Below is a small trained network, with its code and all its weights. Each question gives an input and a class and asks what happens when units are switched off, that is, made to give their printed mean instead of their output.

import numpy as np


def w(rows, s, z=0):
    codes = np.array(rows[::2]) - 128.0
    scale = np.full(codes.shape[1], s)
    scale[-1] = z or s
    return codes * scale


def norm(h):
    return h / np.sqrt((h * h).mean(-1, keepdims=True) + 1e-5)


def f(y):
    return np.maximum(y, 0)


def log_softmax(a):
    a = a - a.max(-1, keepdims=True)
    return a - np.log(np.exp(a).sum(-1, keepdims=True))


def net(x, mask):
    res = np.array(x, float).reshape(1, 4) / 4 @ E
    u = 0
    for l in range(4):
        y = f(norm(res) @ A[l][:, :-1].T + A[l][:, -1])
        res = res + np.where(mask[u : u + 6], y, B[l][:, -1]) @ B[l][:, :-1]
        u += 6
    return log_softmax(norm(res)[-1] @ U[:, :-1].T + U[:, -1])


A, B = {}, {}
E = w([
[181,174,31,128,35],'x0',
[235,68,118,156,147],'x1',
[104,51,111,115,78],'x2',
[79,131,2,160,205],'x3',
],0.0049)
A[0] = w([
[119,116,29,135,81,117],'0.n0',
[101,169,67,149,121,15],'0.n1',
[152,116,56,128,16,99],'0.n2',
[194,160,3,134,194,34],'0.n3',
[151,133,162,131,116,39],'0.n4',
[74,240,134,126,110,2],'0.n5',
],0.014,0.0034)
B[0] = w([
[112,94,78,71,115,234],'0.n0',
[167,70,191,24,179,186],'0.n1',
[114,117,84,131,5,249],'0.n2',
[197,131,79,213,224,253],'0.n3',
[154,96,155,149,150,148],'0.n4',
[53,234,117,101,154,200],'0.n5',
],0.016,0.0073)
A[1] = w([
[72,65,168,164,128,87],'1.n0',
[224,128,247,89,138,23],'1.n1',
[143,148,144,190,123,41],'1.n2',
[225,141,248,130,73,74],'1.n3',
[120,239,186,123,110,5],'1.n4',
[169,154,124,99,62,136],'1.n5',
],0.016,0.0019)
B[1] = w([
[67,136,81,144,149,225],'1.n0',
[122,166,23,125,114,255],'1.n1',
[155,150,119,112,132,160],'1.n2',
[65,185,111,253,106,254],'1.n3',
[121,211,163,90,168,248],'1.n4',
[147,82,215,114,115,237],'1.n5',
],0.02,0.0046)
A[2] = w([
[223,134,124,186,164,3],'2.n0',
[221,135,142,182,174,98],'2.n1',
[161,118,118,181,106,74],'2.n2',
[188,147,62,147,173,116],'2.n3',
[114,108,254,251,122,65],'2.n4',
[138,86,183,170,177,74],'2.n5',
],0.014,0.0031)
B[2] = w([
[146,85,116,181,175,199],'2.n0',
[168,112,85,162,162,205],'2.n1',
[122,142,172,99,141,169],'2.n2',
[135,78,202,182,135,254],'2.n3',
[216,153,251,173,88,156],'2.n4',
[164,143,105,122,118,152],'2.n5',
],0.02,0.0074)
A[3] = w([
[95,204,179,81,125,2],'3.n0',
[91,109,90,87,203,90],'3.n1',
[126,130,115,61,108,67],'3.n2',
[137,62,124,108,25,22],'3.n3',
[155,107,168,58,190,83],'3.n4',
[121,73,141,122,5,145],'3.n5',
],0.018,0.0034)
B[3] = w([
[119,199,145,122,229,227],'3.n0',
[108,78,206,122,63,221],'3.n1',
[170,117,134,180,177,177],'3.n2',
[112,150,5,84,150,232],'3.n3',
[199,129,135,33,137,180],'3.n4',
[183,146,67,72,47,254],'3.n5',
],0.021,0.0074)
U = w([
[166,39,210,15,152,107],'0',
[8,51,205,128,96,124],'1',
[173,118,11,43,73,157],'2',
[107,227,203,62,215,169],'3',
[197,178,209,163,24,116],'4',
[53,197,45,242,127,130],'5',
[121,119,145,125,124,8],'6',
[221,40,128,210,220,165],'7',
],0.015,0.011)

Each question gives the input, the list of numbers given to net, and the class t.
The units are the neurons (one row each of A and B). Each row of codes is followed by its name. A weight is (code - 128) times the scale printed after its matrix; where a second scale follows, it is the last column's (A, B and U).
mask holds one flag per neuron, layer by layer. A switched-off neuron (its flag False) gives its mean, the last column of its row in B, instead of its output. The means were averaged over made-up inputs and are rounded, as every weight is.
A unit's drop is (log p(t) with every unit on - log p(t) with that unit switched off) / (log p(t) with every unit on - log p(t) with every unit switched off).
The circuit of an input: a set's keep is (log p(t) with only the set's units on - log p(t) with every unit switched off) / (log p(t) with every unit on - log p(t) with every unit switched off). Starting from the 12 units with the biggest drops (on a tie, the unit counted first), units are removed one at a time, each time the one whose removal leaves the highest keep (on an exact tie, the one counted first), for as long as the keep stays at least 0.8.
circuit, biggest first: the units of the circuit, biggest drop first
most important unit: the unit with the biggest drop
top k neurons: the k neurons with the biggest drops, biggest first
k most important neurons of layer l: the k neurons of layer l with the biggest drops, biggest first
drop of u: that unit's drop, to one decimal
input [-1,8,4,-8], class 5: circuit, biggest first : (1.n3)
input [-8,-4,-2,7], class 1: top 3 neurons : (0.n3 3.n1 0.n5)
input [-6,7,-2,0], class 5: top 4 neurons : (0.n3 0.n0 0.n2 1.n1)
input [-6,1,-5,2], class 1: top 3 neurons : (0.n3 0.n5 1.n3)
input [-2,3,7,-5], class 5: circuit, biggest first : (0.n0 1.n3)
input [0,4,-8,-5], class 5: top 3 neurons : (1.n1 0.n2 0.n3)
input [-8,-1,-6,-2], class 5: circuit, biggest first : (0.n0 0.n3 1.n3)
input [4,6,4,-6], class 4: circuit, biggest first : (2.n4 1.n5)
input [-6,-2,4,-4], class 5: top 2 neurons : (0.n2 0.n0)
input [0,7,-5,-7], class 5: top 2 neurons : (1.n1 0.n2)
input [4,8,1,0], class 7: top 2 neurons : (0.n3 2.n0)
input [3,-1,-2,-5], class 4: top 4 neurons : (0.n0 2.n4 1.n5 0.n2)
input [-3,3,-8,-3], class 5: top 4 neurons : (0.n3 1.n1 0.n5 0.n2)
input [8,-7,-8,5], class 0: top 2 neurons : (0.n1 0.n3)
input [2,-8,-3,3], class 3: most important unit : 0.n5
input [-8,1,-8,-1], class 5: top 4 neurons : (0.n5 0.n0 0.n3 1.n1)
input [-4,1,5,0], class 1: 4 most important neurons of layer 0 : (0.n2 0.n3 0.n1 0.n5)
input [0,-2,3,4], class 0: 2 most important neurons of layer 0 : (0.n0 0.n1)
input [1,-3,8,-7], class 4: top 2 neurons : (2.n4 0.n0)
input [-1,6,0,-2], class 5: most important unit : 0.n2
input [-1,-3,6,-4], class 4: top 2 neurons : (0.n0 2.n4)
input [2,-2,-4,4], class 7: drop of 0.n3 : 2.1
input [-6,-1,-8,1], class 3: drop of 0.n3 : 0.9
input [5,7,-6,6], class 7: drop of 0.n3 : 0.2
input [-6,6,5,-4], class 5: 2 most important neurons of layer 0 : (0.n3 0.n2)
